Below are the code and all the weights of a small trained network. Each question names an input and a class and asks about switching units off, where a switched-off unit gives its printed mean instead of its output.

import numpy as np


def w(rows, s, z=0):
    codes = np.array(rows[::2]) - 128.0
    scale = np.full(codes.shape[1], s)
    scale[-1] = z or s
    return codes * scale


def f(y):
    return y / 2 * (1 + np.tanh(0.7978845608 * (y + 0.044715 * y**3)))


def log_softmax(a):
    a = a - a.max(-1, keepdims=True)
    return a - np.log(np.exp(a).sum(-1, keepdims=True))


def net(x, mask):
    res = np.array(x, float).reshape(1, 6) / 4 @ E
    y = f(res @ A[0][:, :-1].T + A[0][:, -1])
    res = res + np.where(mask, y, B[0][:, -1]) @ B[0][:, :-1]
    return log_softmax(res[-1] @ U[:, :-1].T + U[:, -1])


A, B = {}, {}
E = w([
[108,24,80,68,68,127,116,170,165,189,223],'x0',
[112,49,157,95,255,52,117,94,213,63,154],'x1',
[48,103,85,115,125,212,112,76,62,163,214],'x2',
[131,97,6,151,74,187,108,136,152,124,121],'x3',
[187,168,95,167,251,158,139,108,109,227,107],'x4',
[232,46,81,46,129,148,254,29,97,86,100],'x5',
],0.0085)
A[0] = w([
[57,166,169,139,6,132,89,194,105,78,109,186],'n0',
[218,214,125,134,166,163,182,82,36,168,56,175],'n1',
[111,168,209,152,203,103,98,170,156,193,162,81],'n2',
[172,100,147,144,213,37,159,104,226,48,72,142],'n3',
[229,218,163,134,194,117,200,68,76,128,34,135],'n4',
[120,113,78,156,148,159,73,188,188,253,188,103],'n5',
[50,153,167,145,38,114,55,220,123,102,130,193],'n6',
[125,42,133,48,129,94,166,110,182,46,183,254],'n7',
[168,60,46,78,22,210,191,107,82,168,135,112],'n8',
[81,240,102,212,114,155,64,158,100,151,80,159],'n9',
],0.007,0.0028)
B[0] = w([
[141,177,174,152,53,143,164,85,189,72,185,202],'n0',
[99,146,138,189,133,173,223,176,88,124,110,232],'n1',
[151,174,154,91,155,49,69,132,92,201,115,197],'n2',
[169,94,106,105,184,158,41,146,177,66,16,238],'n3',
[152,142,182,177,191,152,206,187,92,120,93,248],'n4',
[85,104,63,97,141,118,138,197,157,214,165,190],'n5',
[138,171,166,179,76,109,132,93,212,140,199,215],'n6',
[108,3,145,73,143,106,126,98,159,50,127,224],'n7',
[180,97,44,77,38,163,155,98,54,128,111,223],'n8',
[99,220,117,200,120,186,106,135,130,144,147,222],'n9',
],0.0081,0.013)
U = w([
[144,175,209,99,183,33,36,150,117,174,90,54],'0',
[178,78,98,106,168,144,92,142,198,39,41,91],'1',
[128,97,222,95,49,45,174,117,194,77,187,42],'2',
[156,188,178,193,178,163,211,188,58,130,80,232],'3',
[107,250,136,217,70,179,85,110,161,130,165,38],'4',
[25,66,117,92,209,181,130,1,68,102,213,131],'5',
[196,98,35,83,8,172,162,102,40,138,119,146],'6',
[68,124,65,125,143,123,90,218,153,246,185,250],'7',
],0.0089,0.002)

Each question gives the input, the list of numbers given to net, and the class t.
The units are the neurons (one row each of A and B). Each row of codes is followed by its name. A weight is (code - 128) times the scale printed after its matrix; where a second scale follows, it is the last column's (A, B and U).
mask holds one flag per neuron, in row order. A switched-off neuron (its flag False) gives its mean, the last column of its row in B, instead of its output. The means were averaged over made-up inputs and are rounded, as every weight is.
A unit's drop is (log p(t) with every unit on - log p(t) with that unit switched off) / (log p(t) with every unit on - log p(t) with every unit switched off).
The circuit of an input: a set's keep is (log p(t) with only the set's units on - log p(t) with every unit switched off) / (log p(t) with every unit on - log p(t) with every unit switched off). Starting from all 10 units, units are removed one at a time, each time the one whose removal leaves the highest keep (on an exact tie, the one counted first), for as long as the keep stays at least 0.8.
circuit, biggest first: the units of the circuit, biggest drop first
most important unit: the unit with the biggest drop
k most important neurons: the k neurons with the biggest drops, biggest first
drop of u: that unit's drop, to one decimal
input [8,1,2,0,2,1], class 6: most important unit	n8
input [7,-8,5,1,-8,-3], class 4: 2 most important neurons	n6, n0
input [-2,0,4,-6,2,-6], class 4: 2 most important neurons	n9, n3
input [7,4,-6,-2,5,-4], class 0: 2 most important neurons	n2, n3
input [6,8,-1,0,-1,-4], class 1: 4 most important neurons	n7, n3, n0, n9
input [4,1,1,5,-4,-4], class 2: circuit, biggest first	n0, n9
input [0,-5,-1,-2,-8,2], class 2: 2 most important neurons	n0, n6
input [7,-3,5,-8,-4,-6], class 4: 3 most important neurons	n0, n7, n6
input [1,-1,-1,-6,-1,8], class 1: 2 most important neurons	n7, n9
input [6,-3,7,-8,6,1], class 7: 3 most important neurons	n5, n7, n0
input [-6,7,5,-3,-5,4], class 1: drop of n3	0.3
input [-3,8,4,-3,3,-3], class 0: drop of n2	0.6
input [4,1,-6,-3,8,-4], class 0: drop of n2	0.8
input [1,-2,-6,-2,-2,-4], class 4: most important unit	n7
